Here is a tiny trained network, its code and every weight. The questions are about switching its units off for an input and a class, where a switched-off unit gives its printed mean instead of its output.

import numpy as np


def w(rows, s, z=0):
    codes = np.array(rows[::2]) - 128.0
    scale = np.full(codes.shape[1], s)
    scale[-1] = z or s
    return codes * scale


def f(y):
    return y / 2 * (1 + np.tanh(0.7978845608 * (y + 0.044715 * y**3)))


def log_softmax(a):
    a = a - a.max(-1, keepdims=True)
    return a - np.log(np.exp(a).sum(-1, keepdims=True))


def net(x, mask):
    res = np.array(x, float).reshape(1, 6) / 4 @ E
    y = f(res @ A[0][:, :-1].T + A[0][:, -1])
    res = res + np.where(mask, y, B[0][:, -1]) @ B[0][:, :-1]
    return log_softmax(res[-1] @ U[:, :-1].T + U[:, -1])


A, B = {}, {}
E = w([
[58,155,165,101,230,201,145,132,189,78,89,125],'x0',
[117,145,118,132,119,124,142,137,132,117,153,114],'x1',
[180,105,63,183,196,83,53,180,180,54,89,165],'x2',
[122,146,127,144,104,141,107,124,130,117,138,117],'x3',
[122,155,131,139,100,125,116,135,131,119,108,96],'x4',
[175,255,84,39,146,122,132,45,87,72,110,229],'x5',
],0.013)
A[0] = w([
[165,68,42,213,176,96,72,211,186,49,104,125,135],'neuron 1',
[76,106,180,142,211,195,144,163,143,88,109,75,64],'neuron 2',
[80,2,180,196,101,123,135,192,206,159,140,77,4],'neuron 3',
[202,58,77,193,56,20,122,158,38,198,171,107,95],'neuron 4',
[63,83,230,98,81,206,171,128,59,178,156,78,146],'neuron 5',
[40,108,160,140,161,176,150,148,204,95,106,144,54],'neuron 6',
],0.009,0.0026)
B[0] = w([
[158,69,113,189,142,107,171,106,47,206,165,26,247],'neuron 1',
[90,190,145,183,141,153,1,168,160,142,115,188,205],'neuron 2',
[201,163,66,70,67,75,136,82,87,43,66,225,251],'neuron 3',
[34,146,225,151,88,175,81,172,186,94,146,170,239],'neuron 4',
[139,105,94,193,125,126,202,75,86,194,193,92,223],'neuron 5',
[103,126,168,147,136,151,107,210,169,130,167,145,196],'neuron 6',
],0.01,0.02)
U = w([
[146,81,140,162,153,133,177,127,84,236,144,20,251],'0',
[64,124,240,140,147,165,69,197,229,103,126,126,115],'1',
[219,164,71,59,131,104,134,99,88,9,99,166,16],'2',
],0.011,0.0016)

Each question gives the input, the list of numbers given to net, and the class t.
The units are the neurons (one row each of A and B). Each row of codes is followed by its name. A weight is (code - 128) times the scale printed after its matrix; where a second scale follows, it is the last column's (A, B and U).
mask holds one flag per neuron, in row order. A switched-off neuron (its flag False) gives its mean, the last column of its row in B, instead of its output. The means were averaged over made-up inputs and are rounded, as every weight is.
A unit's drop is (log p(t) with every unit on - log p(t) with that unit switched off) / (log p(t) with every unit on - log p(t) with every unit switched off).
The circuit of an input: a set's keep is (log p(t) with only the set's units on - log p(t) with every unit switched off) / (log p(t) with every unit on - log p(t) with every unit switched off). Starting from all 6 units, units are removed one at a time, each time the one whose removal leaves the highest keep (on an exact tie, the one counted first), for as long as the keep stays at least 0.8.
units of the circuit, in order: the units of the circuit, biggest drop first
most important unit: the unit with the biggest drop
k most important neurons: the k neurons with the biggest drops, biggest first
drop of u: that unit's drop, to one decimal
input [-8,-1,-5,-5,0,1], class 1: 2 most important neurons -> neuron 4; neuron 1
input [8,-6,7,-6,4,5], class 1: 3 most important neurons -> neuron 5; neuron 2; neuron 6
input [4,3,5,-6,-6,2], class 0: 3 most important neurons -> neuron 1; neuron 4; neuron 3
input [2,7,3,-6,6,-2], class 0: most important unit -> neuron 4
input [5,-1,-1,-7,-6,-6], class 2: 2 most important neurons -> neuron 3; neuron 4
input [5,6,-5,-1,4,2], class 0: 2 most important neurons -> neuron 4; neuron 5
input [4,-2,-4,2,8,-1], class 0: 2 most important neurons -> neuron 4; neuron 5
input [-3,-3,-1,-2,-4,2], class 1: units of the circuit, in order -> neuron 3; neuron 1
input [-7,-6,-3,2,-4,7], class 1: 2 most important neurons -> neuron 3; neuron 4
input [-2,4,8,-2,0,6], class 0: 2 most important neurons -> neuron 1; neuron 3
input [2,1,3,-2,-6,-4], class 2: 2 most important neurons -> neuron 3; neuron 5
input [7,-4,5,4,-2,4], class 1: 2 most important neurons -> neuron 3; neuron 5
input [1,7,4,6,4,-6], class 2: 2 most important neurons -> neuron 3; neuron 5
input [-3,-6,-7,-4,2,-8], class 2: most important unit -> neuron 3
input [6,-7,-6,7,8,-7], class 2: 3 most important neurons -> neuron 3; neuron 1; neuron 4
input [4,-8,-2,-7,-2,-5], class 2: 3 most important neurons -> neuron 3; neuron 4; neuron 1
input [-4,-3,8,3,5,0], class 0: drop of neuron 5 -> 0.0
input [-5,7,1,-5,4,-2], class 1: drop of neuron 4 -> 0.8
input [-8,-1,6,-2,-2,-1], class 1: drop of neuron 5 -> 0.4
input [-5,8,-1,5,-2,-2], class 1: most important unit -> neuron 4
